Here is a tiny trained network, its code and every weight. The questions are about switching its units off for an input and a class, where a switched-off unit gives its printed mean instead of its output.

import numpy as np


def w(rows, s, z=0):
    codes = np.array(rows[::2]) - 128.0
    scale = np.full(codes.shape[1], s)
    scale[-1] = z or s
    return codes * scale


def f(y):
    return y / 2 * (1 + np.tanh(0.7978845608 * (y + 0.044715 * y**3)))


def log_softmax(a):
    a = a - a.max(-1, keepdims=True)
    return a - np.log(np.exp(a).sum(-1, keepdims=True))


def net(x, mask):
    res = np.array(x, float).reshape(1, 5) / 4 @ E
    y = f(res @ A[0][:, :-1].T + A[0][:, -1])
    res = res + np.where(mask, y, B[0][:, -1]) @ B[0][:, :-1]
    return log_softmax(res[-1] @ U[:, :-1].T + U[:, -1])


A, B = {}, {}
E = w([
[70,21,232,142,144,127,85,44],'x0',
[92,153,180,88,112,245,181,147],'x1',
[55,228,131,91,182,96,102,101],'x2',
[215,146,148,62,120,108,162,36],'x3',
[173,108,187,129,254,100,171,192],'x4',
],0.0082)
A[0] = w([
[159,91,103,167,164,18,68,103,87],'neuron 1',
[39,87,110,177,122,146,108,189,72],'neuron 2',
[101,126,168,98,123,192,173,137,80],'neuron 3',
[76,134,81,125,2,152,54,55,48],'neuron 4',
[65,190,148,93,171,107,96,102,81],'neuron 5',
[67,183,137,99,174,99,108,92,110],'neuron 6',
[105,80,195,127,131,121,99,84,80],'neuron 7',
[167,36,136,164,80,161,148,140,81],'neuron 8',
[72,191,134,81,172,117,85,111,104],'neuron 9',
[92,77,184,129,140,133,84,94,75],'neuron 10',
[95,79,182,139,136,133,88,81,75],'neuron 11',
[103,134,164,122,121,183,165,145,48],'neuron 12',
[182,115,142,62,125,121,157,43,80],'neuron 13',
[115,127,150,92,133,193,177,116,62],'neuron 14',
[65,121,129,198,129,150,76,181,61],'neuron 15',
[175,138,150,77,105,117,161,55,66],'neuron 16',
[97,133,176,83,143,202,180,135,92],'neuron 17',
[147,100,173,124,222,112,141,156,5],'neuron 18',
],0.0087,0.0027)
B[0] = w([
[12,125,62,198,71,45,140,11,210],'neuron 1',
[148,125,112,112,242,240,58,99,204],'neuron 2',
[64,131,95,183,78,55,131,69,173],'neuron 3',
[83,78,249,48,245,25,251,190,254],'neuron 4',
[204,63,180,174,67,173,119,148,190],'neuron 5',
[199,62,176,193,39,175,131,152,191],'neuron 6',
[144,210,56,86,85,148,134,203,204],'neuron 7',
[220,69,186,180,49,173,117,130,193],'neuron 8',
[221,69,165,179,64,162,126,143,190],'neuron 9',
[156,202,55,52,73,121,120,213,205],'neuron 10',
[163,225,63,67,68,117,135,212,206],'neuron 11',
[72,131,91,157,129,83,136,56,156],'neuron 12',
[157,141,100,126,236,208,54,82,190],'neuron 13',
[67,135,82,173,126,82,122,71,161],'neuron 14',
[152,153,125,105,244,207,72,53,195],'neuron 15',
[156,146,122,103,254,220,64,86,178],'neuron 16',
[36,135,74,176,70,64,126,60,188],'neuron 17',
[75,107,229,51,200,42,230,176,190],'neuron 18',
],0.0067,0.0085)
U = w([
[85,96,212,80,194,77,223,162,52],'0',
[134,142,106,122,223,188,19,85,116],'1',
[38,125,69,189,66,74,120,50,110],'2',
[164,243,40,86,67,131,136,232,253],'3',
[199,45,191,190,43,162,103,140,122],'4',
],0.011,0.0019)

Each question gives the input, the list of numbers given to net, and the class t.
The units are the neurons (one row each of A and B). Each row of codes is followed by its name. A weight is (code - 128) times the scale printed after its matrix; where a second scale follows, it is the last column's (A, B and U).
mask holds one flag per neuron, in row order. A switched-off neuron (its flag False) gives its mean, the last column of its row in B, instead of its output. The means were averaged over made-up inputs and are rounded, as every weight is.
A unit's drop is (log p(t) with every unit on - log p(t) with that unit switched off) / (log p(t) with every unit on - log p(t) with every unit switched off).
The circuit of an input: a set's keep is (log p(t) with only the set's units on - log p(t) with every unit switched off) / (log p(t) with every unit on - log p(t) with every unit switched off). Starting from the 12 units with the biggest drops (on a tie, the unit counted first), units are removed one at a time, each time the one whose removal leaves the highest keep (on an exact tie, the one counted first), for as long as the keep stays at least 0.8.
units of the circuit, in order: the units of the circuit, biggest drop first
most important unit: the unit with the biggest drop
top k neurons: the k neurons with the biggest drops, biggest first
drop when u is switched off: that unit's drop, to one decimal
input [-2,-7,3,-7,-1], class 1: top 3 neurons	[neuron 15; neuron 2; neuron 17]
input [6,-2,2,-7,6], class 1: top 2 neurons	[neuron 4; neuron 2]
input [-3,4,6,-6,0], class 1: units of the circuit, in order	[neuron 15; neuron 2]
input [6,5,-1,-6,-6], class 0: top 3 neurons	[neuron 4; neuron 13; neuron 16]
input [-4,5,-7,1,6], class 4: units of the circuit, in order	[neuron 8]
input [2,8,2,0,-8], class 0: top 2 neurons	[neuron 4; neuron 1]
input [1,-2,6,-5,4], class 4: top 2 neurons	[neuron 4; neuron 6]
input [1,-4,-4,4,1], class 1: top 2 neurons	[neuron 13; neuron 6]
input [7,-3,-6,1,-4], class 3: units of the circuit, in order	[neuron 11; neuron 7]
input [-2,8,-7,-7,-2], class 2: top 2 neurons	[neuron 3; neuron 17]
input [-6,6,4,7,-2], class 1: units of the circuit, in order	[neuron 16; neuron 13]
input [3,7,0,7,4], class 1: top 4 neurons	[neuron 13; neuron 16; neuron 1; neuron 4]
input [1,-2,5,-7,5], class 1: top 2 neurons	[neuron 4; neuron 15]
input [2,-5,-3,8,5], class 1: units of the circuit, in order	[neuron 13]
input [7,8,8,-2,-4], class 2: top 4 neurons	[neuron 17; neuron 3; neuron 14; neuron 12]
input [2,-6,0,5,2], class 2: top 2 neurons	[neuron 1; neuron 2]
input [-5,-6,1,-2,4], class 2: top 2 neurons	[neuron 1; neuron 4]
input [0,-1,1,5,4], class 1: top 2 neurons	[neuron 4; neuron 13]
input [-2,7,3,-7,3], class 1: drop when neuron 15 is switched off	0.6
input [6,8,-2,-6,-1], class 2: most important unit	neuron 17
input [5,5,6,-2,-6], class 0: drop when neuron 8 is switched off	0.2
input [1,-6,8,-7,7], class 4: drop when neuron 4 is switched off	0.5
